Below are the code and all the weights of a small trained network. Each question names an input and a class and asks about switching units off, where a switched-off unit gives its printed mean instead of its output.

import numpy as np


def w(rows, s, z=0):
    codes = np.array(rows[::2]) - 128.0
    scale = np.full(codes.shape[1], s)
    scale[-1] = z or s
    return codes * scale


def norm(h):
    return h / np.sqrt((h * h).mean(-1, keepdims=True) + 1e-5)


def f(y):
    return np.maximum(y, 0)


def log_softmax(a):
    a = a - a.max(-1, keepdims=True)
    return a - np.log(np.exp(a).sum(-1, keepdims=True))


def net(x, mask):
    res = np.array(x, float).reshape(1, 8) / 4 @ E
    u = 0
    for l in range(3):
        y = f(norm(res) @ A[l][:, :-1].T + A[l][:, -1])
        res = res + np.where(mask[u : u + 5], y, B[l][:, -1]) @ B[l][:, :-1]
        u += 5
    return log_softmax(norm(res)[-1] @ U[:, :-1].T + U[:, -1])


A, B = {}, {}
E = w([
[103,110,136,204,93,122,140,166,118,122,3],'x0',
[103,121,60,135,158,196,179,149,152,181,34],'x1',
[180,197,77,125,203,68,56,85,112,191,90],'x2',
[177,74,121,111,73,121,190,172,123,136,100],'x3',
[189,130,115,105,206,142,90,124,86,138,158],'x4',
[115,104,145,183,102,150,142,108,63,196,133],'x5',
[197,76,156,104,73,164,88,79,206,169,87],'x6',
[86,79,173,31,126,76,123,139,106,180,167],'x7',
],0.0051)
A[0] = w([
[94,112,127,78,111,148,154,120,155,110,182,100],'L0N0',
[92,107,138,103,100,82,131,138,43,166,244,116],'L0N1',
[90,96,159,61,108,137,191,200,112,137,113,129],'L0N2',
[59,80,202,140,125,172,108,115,101,176,117,2],'L0N3',
[120,192,79,86,253,116,116,109,97,187,121,97],'L0N4',
],0.0065,0.0033)
B[0] = w([
[103,138,145,163,162,168,176,143,69,141,171,199],'L0N0',
[175,204,255,140,121,128,227,102,138,114,77,241],'L0N1',
[52,93,71,86,100,110,50,173,121,171,176,244],'L0N2',
[44,250,94,86,61,233,14,121,204,130,149,167],'L0N3',
[112,42,17,176,226,78,64,43,186,183,114,252],'L0N4',
],0.0054,0.0047)
A[1] = w([
[160,65,159,108,52,140,114,140,176,190,2,97],'L1N0',
[208,101,129,101,193,99,93,124,56,133,120,121],'L1N1',
[89,38,134,67,86,106,204,182,160,139,107,160],'L1N2',
[71,230,116,171,178,14,95,133,91,78,92,2],'L1N3',
[50,129,50,228,118,161,206,193,95,125,17,153],'L1N4',
],0.0067,0.002)
B[1] = w([
[117,201,168,192,131,48,154,28,66,107,201,224],'L1N0',
[153,91,121,137,130,167,180,212,111,114,39,184],'L1N1',
[56,86,74,137,95,98,103,147,128,110,145,230],'L1N2',
[45,161,151,95,63,71,170,78,73,145,238,189],'L1N3',
[254,109,209,79,183,138,179,165,151,154,75,255],'L1N4',
],0.0077,0.0065)
A[2] = w([
[50,107,129,70,59,164,153,196,175,101,120,52],'L2N0',
[132,115,5,110,212,99,76,115,131,177,80,29],'L2N1',
[127,148,123,125,49,77,110,103,121,184,59,116],'L2N2',
[106,78,71,210,60,116,119,71,142,128,109,86],'L2N3',
[127,142,2,147,186,126,44,101,96,151,117,3],'L2N4',
],0.0066,0.0033)
B[2] = w([
[195,50,26,67,71,120,120,227,126,147,59,236],'L2N0',
[84,56,40,251,126,100,35,81,170,116,83,254],'L2N1',
[87,225,200,107,196,196,210,93,76,63,190,196],'L2N2',
[46,176,69,137,163,60,77,47,94,129,197,177],'L2N3',
[69,1,43,71,127,41,108,161,161,108,144,214],'L2N4',
],0.0052,0.0042)
U = w([
[100,166,110,129,93,235,28,118,166,112,147,5],'0',
[93,178,177,132,119,105,163,70,89,124,192,215],'1',
[253,135,166,147,183,146,158,138,133,139,51,147],'2',
[88,55,25,154,151,96,59,100,146,134,127,192],'3',
[119,68,107,76,74,135,137,226,128,128,127,58],'4',
],0.014,0.0029)

Each question gives the input, the list of numbers given to net, and the class t.
The units are the neurons (one row each of A and B). Each row of codes is followed by its name. A weight is (code - 128) times the scale printed after its matrix; where a second scale follows, it is the last column's (A, B and U).
mask holds one flag per neuron, layer by layer. A switched-off neuron (its flag False) gives its mean, the last column of its row in B, instead of its output. The means were averaged over made-up inputs and are rounded, as every weight is.
A unit's drop is (log p(t) with every unit on - log p(t) with that unit switched off) / (log p(t) with every unit on - log p(t) with every unit switched off).
The circuit of an input: a set's keep is (log p(t) with only the set's units on - log p(t) with every unit switched off) / (log p(t) with every unit on - log p(t) with every unit switched off). Starting from the 12 units with the biggest drops (on a tie, the unit counted first), units are removed one at a time, each time the one whose removal leaves the highest keep (on an exact tie, the one counted first), for as long as the keep stays at least 0.8.
circuit, biggest first: the units of the circuit, biggest drop first
unit that matters most: the unit with the biggest drop
k most important neurons: the k neurons with the biggest drops, biggest first
top k neurons in layer l: the k neurons of layer l with the biggest drops, biggest first
drop when u is switched off: that unit's drop, to one decimal
input [7,-7,1,0,7,-4,5,6], class 2: 4 most important neurons => [L1N1; L1N3; L0N2; L1N2]
input [2,-4,-2,-1,-7,-1,-1,8], class 4: circuit, biggest first => [L2N0; L1N0]
input [-7,0,-8,-6,-6,-2,0,-5], class 4: top 4 neurons in layer 2 => [L2N0; L2N1; L2N2; L2N3]
input [-7,-2,-8,0,-1,2,5,-4], class 4: circuit, biggest first => [L1N0]
input [-8,-6,7,-1,3,8,-2,-5], class 3: 3 most important neurons => [L0N4; L1N4; L1N0]
input [5,-4,0,-2,-3,1,1,-5], class 2: top 2 neurons in layer 1 => [L1N4; L1N2]
input [1,5,-2,0,-6,-7,-7,-2], class 4: circuit, biggest first => [L1N0; L0N4]
input [2,3,-8,2,4,-7,7,5], class 3: 2 most important neurons => [L1N2; L1N4]
input [4,-4,5,7,3,-6,1,-3], class 1: 3 most important neurons => [L1N4; L1N3; L1N0]
input [-2,0,-6,-2,-7,7,6,-7], class 1: 2 most important neurons => [L1N0; L2N3]
input [5,-7,5,-7,1,-3,3,-4], class 1: top 2 neurons in layer 1 => [L1N3; L1N2]
input [1,5,-7,-5,-3,-2,-8,-1], class 4: top 2 neurons in layer 0 => [L0N2; L0N1]
input [2,8,-4,8,0,-4,1,-5], class 2: 2 most important neurons => [L1N4; L1N0]
input [8,-5,3,-4,2,-7,-4,7], class 1: unit that matters most => L1N3
input [5,-2,0,3,-8,0,-1,0], class 1: top 2 neurons in layer 1 => [L1N0; L1N2]
input [6,2,-4,0,-5,0,6,-2], class 1: top 2 neurons in layer 1 => [L1N0; L1N2]
input [3,6,-2,-7,-1,6,7,-8], class 2: drop when L1N4 is switched off => 1.2
input [1,-2,-6,6,2,7,8,0], class 1: drop when L1N0 is switched off => 1.0
input [1,5,0,-7,-8,-1,2,-1], class 2: drop when L1N4 is switched off => 0.9
input [-2,-1,2,6,-5,7,-2,-5], class 2: top neuron in layer 1 => [L1N4]
